[[ 53 -18  23  88  31]
 [ 22 -51  14  82  40]
 [ 34  29  71 -38 -15]] Answer: 31

[[-40 -42  73 -65  68]
 [-45 -52  83 -79  83]] Answer: 68

[[ 36  71 -18  50 -16]
 [ -5 -28   3 -91  17]
 [ 48  80 -24   6 -12]] Answer: -16

[-73 -45 -63 -17 -49] Answer: -49

[-74 -67  85  87  76] Answer: 76

[ 59 -40  -9  24 -97] Answer: -97

[-49 -24  68 -15 -80] Answer: -80

[[-11  25  41  86 -34]
 [-12  25  45  90 -34]] Answer: -34

[[-46 -42 -10 -18  17]
 [-32 -22   6  85  19]
 [ 29 -33  29  -5  17]] Answer: 17

[[-68 -37 -15 -33 -47]
 [ 53  15  71  16  69]
 [  1 -40  48  25 -23]] Answer: -47
---
[[ 62  18  76 -24 -15  28]
 [-59 -76   0  48  55 -47]
 [ 22 -18   3 -20  18 -71]
 [ 33 -80 -57 -15  22   6]
 [ 81  52 -59  52 -28  56]
 [-13 -44  -7 -22 -13  76]
 [ 66  42  29  -9 -37  12]
 [ 64  13  43  -8  49  56]] | 12

[[ 15 -26 -24  34  -2  17  47 -32  45  38 -39  -1  26 -42 -25  -6]
 [ 13  -8 -31 -16 -84  26 -47 -25 -29 -14  41  86  58  -1   1   3]
 [ 29  36  32   1  -4  17 -39   9  10 -23   5 -27  -7   2   7   4]
 [-68 -32  13   1  29 -40  26  29 -22  14  53  -9 -17   1  18   6]
 [ 29  40 -19   9 -25  -7 -41   3 -22  57  29 -32  40   2 -11  25]
 [ -9 -33 -34 -32  18 -25  90  51  -3 -10   4  37 -43  39 -27 -21]
 [ 19   3 -31  57  -7  24   6 -25  26  60 -13 -33  10  -1 -22  41]] | -21

[[ 27 -30  76 -45  71 -59  70]
 [  1  12  70 -45  72 -44  73]
 [ -7  14  71 -45  73 -44  75]
 [-13  34  29 -18  35  -7  37]
 [ 28 -43 -42  42 -49  28 -51]
 [ 35 -47  95 -58  87 -79  86]
 [  3   5 -64  53 -62  57 -63]] | 86

[[  7 -52 -49 -20 -22   2 -54  -6  14]
 [ -6  28 -46 -12 -28  28 -45  19 -16]
 [-42  44  38  25 -16  19 -25 -18 -25]
 [-30  39 -36  -3 -43  38 -77   5 -25]
 [-26 -21   9   9 -22   6 -51 -29  -3]
 [  3 -82  -5  -6  -7 -19 -34 -33  25]
 [  3 -29  51  15  26 -27  45 -23  15]
 [-22  20  -2   6 -20  17 -34  -6 -13]
 [-15  75  26  15   6  17  29  16 -27]
 [-26  35  17  13 -14  17 -21  -6 -19]
 [-21 -20  16  10 -12   1 -30 -26   0]
 [ -7  18  28  12   9  -3  23  -3  -6]] | 0

[[ -9   8 -30   0  -4 -10  74 -22]
 [  9  -2  35   9  16  13   4 -12]
 [  1 -26  20 -11   1   1 -22  73]
 [  3  -1  -1  -9  -1   5   2 -11]
 [  2  10 -47 -12  -2 -12 -61 -20]
 [-12  14 -69   7  -7   5 -46  -1]
 [-10  -8  57   9  -5  -2  55  19]
 [-14  -4  17   2   3   4  25  38]
 [  4  -5  66  16  14  11  25 -36]
 [-14  15   6  -7  -6   9 -48  28]] | -36
---
[ 12  -6  11 -83  19] Out: 11

[ 61 -27  27 -56 -84 -68  46] Out: -27

[[ -7 -84 -39   5 -85 -29 -82]
 [ 73  33 -47 -43  10 -88 -33]
 [-58 -54 -56  36  74  72  51]] Out: -33

[[ -5  52  43  61 -29]
 [ 11 -40  55  71 -44]
 [ -8  77  63  87 -42]] Out: 43

[ 75  43  85  14 -88] Out: 43

[80 70 -2 36 31] Out: 36

[-76 -61  80 -11  -7 -71 -66] Out: -61

[[-50  19  22 -87  81]
 [-48  18  60  51  81]
 [ 66 -26 -64  82  78]] Out: 22

[[ 79 -97 -77 -85 -84  83   7]
 [-72 -84 -79 -19  99  85 -17]
 [-81 -91 -76  53  83  95 -14]] Out: -19
---
[[-25  42  91   5  38   2 -30]
 [ 22   8  20 -10  37 -34 -12]] --> 91

[[ -8 -37  62  11   6 -11  -9]
 [ 89  -5  69  37 -21  33  33]] --> 89

[[ 95  12 -18 -20 -30  -9  -4]
 [ 79  12  66   4  25  18 -12]
 [  4  53  67  -5 -20  52 -26]] --> 95

[-55  48 -17 -72 -20  24] --> 48

[-91  53  76  13] --> 76

[[ 33 -14  34  33  70  85  76]
 [-92 -30  -1 -45 -75 -96  97]
 [ 70  -6  -8 -71  38   4 -92]] --> 97

[ 34  28 -97  -3 -50  18  37] --> 37
---
[[ 72  41  61  33  25 -40]
 [ 47  40 -63  10 -70  30]]
-70

[[-73 -21 -68 -56  34 -29]
 [ 81  13  85  13 -36  50]
 [ 68   5  89  14 -35  44]]
-73

[[-82 -89  17 -84 -55]
 [-54   5 -18  26  22]
 [ 80  77 -70  21  80]]
-89

[[  2   1 -73  36]
 [  3 -69 -92  38]]
-92

[[-92  22  11  87]
 [-75  36  17  93]
 [-67  52  29  87]]
-92

[-79 -17  42 -24   4]
-79

[ 16 -96 -87  82 -93]
-96

[[-63 -72 -48  34  -7]
 [-64 -16 -61  41  23]
 [ 22  12  22  41  -2]]
-72
---
[[8 2 2 8]
 [3 8 7 3]] Answer: 8

[[ 140  537  729  404   21]
 [-110  210  -53  145  -59]
 [-173  674 -188 -320 -803]] Answer: 210

[[701 319 333 603]
 [222 474 350 127]
 [682 840 780 305]] Answer: 474

[[ 12  -2 -20 -20   9  10]
 [-28 -34   0  29 -48  21]
 [ 20 -27 -11 -12  -8   2]] Answer: -34

[[768 116 408 792]
 [745 344 649 515]] Answer: 344

[[207  71   8  35  22  90 163]
 [114  65 226  69 218  26   9]
 [  1 188 137 174 122 247 160]] Answer: 65

[[ 186 -512 -446  540 -495 -480]
 [-855  688  -52 -760  627  660]
 [-829  744 -204 -493  580  685]] Answer: 688

[[5 5 4 5 4 5 6]
 [6 3 5 2 3 4 4]
 [7 3 3 4 1 6 6]] Answer: 3

[[ 59 181 173  54]
 [180 192  70  67]] Answer: 192
---
-72  -30  -63  -60   75  -47 -> -63
 55   -2  -76  -41 -> -76
 31  -76  -37  -10  -69 -> -37
 61  -58   27   21   -8  -29  -82 -> 27
-75   56   75   26   54   39  -60 -> 75
 80   33  -42   99   22  -45   91 -> -42
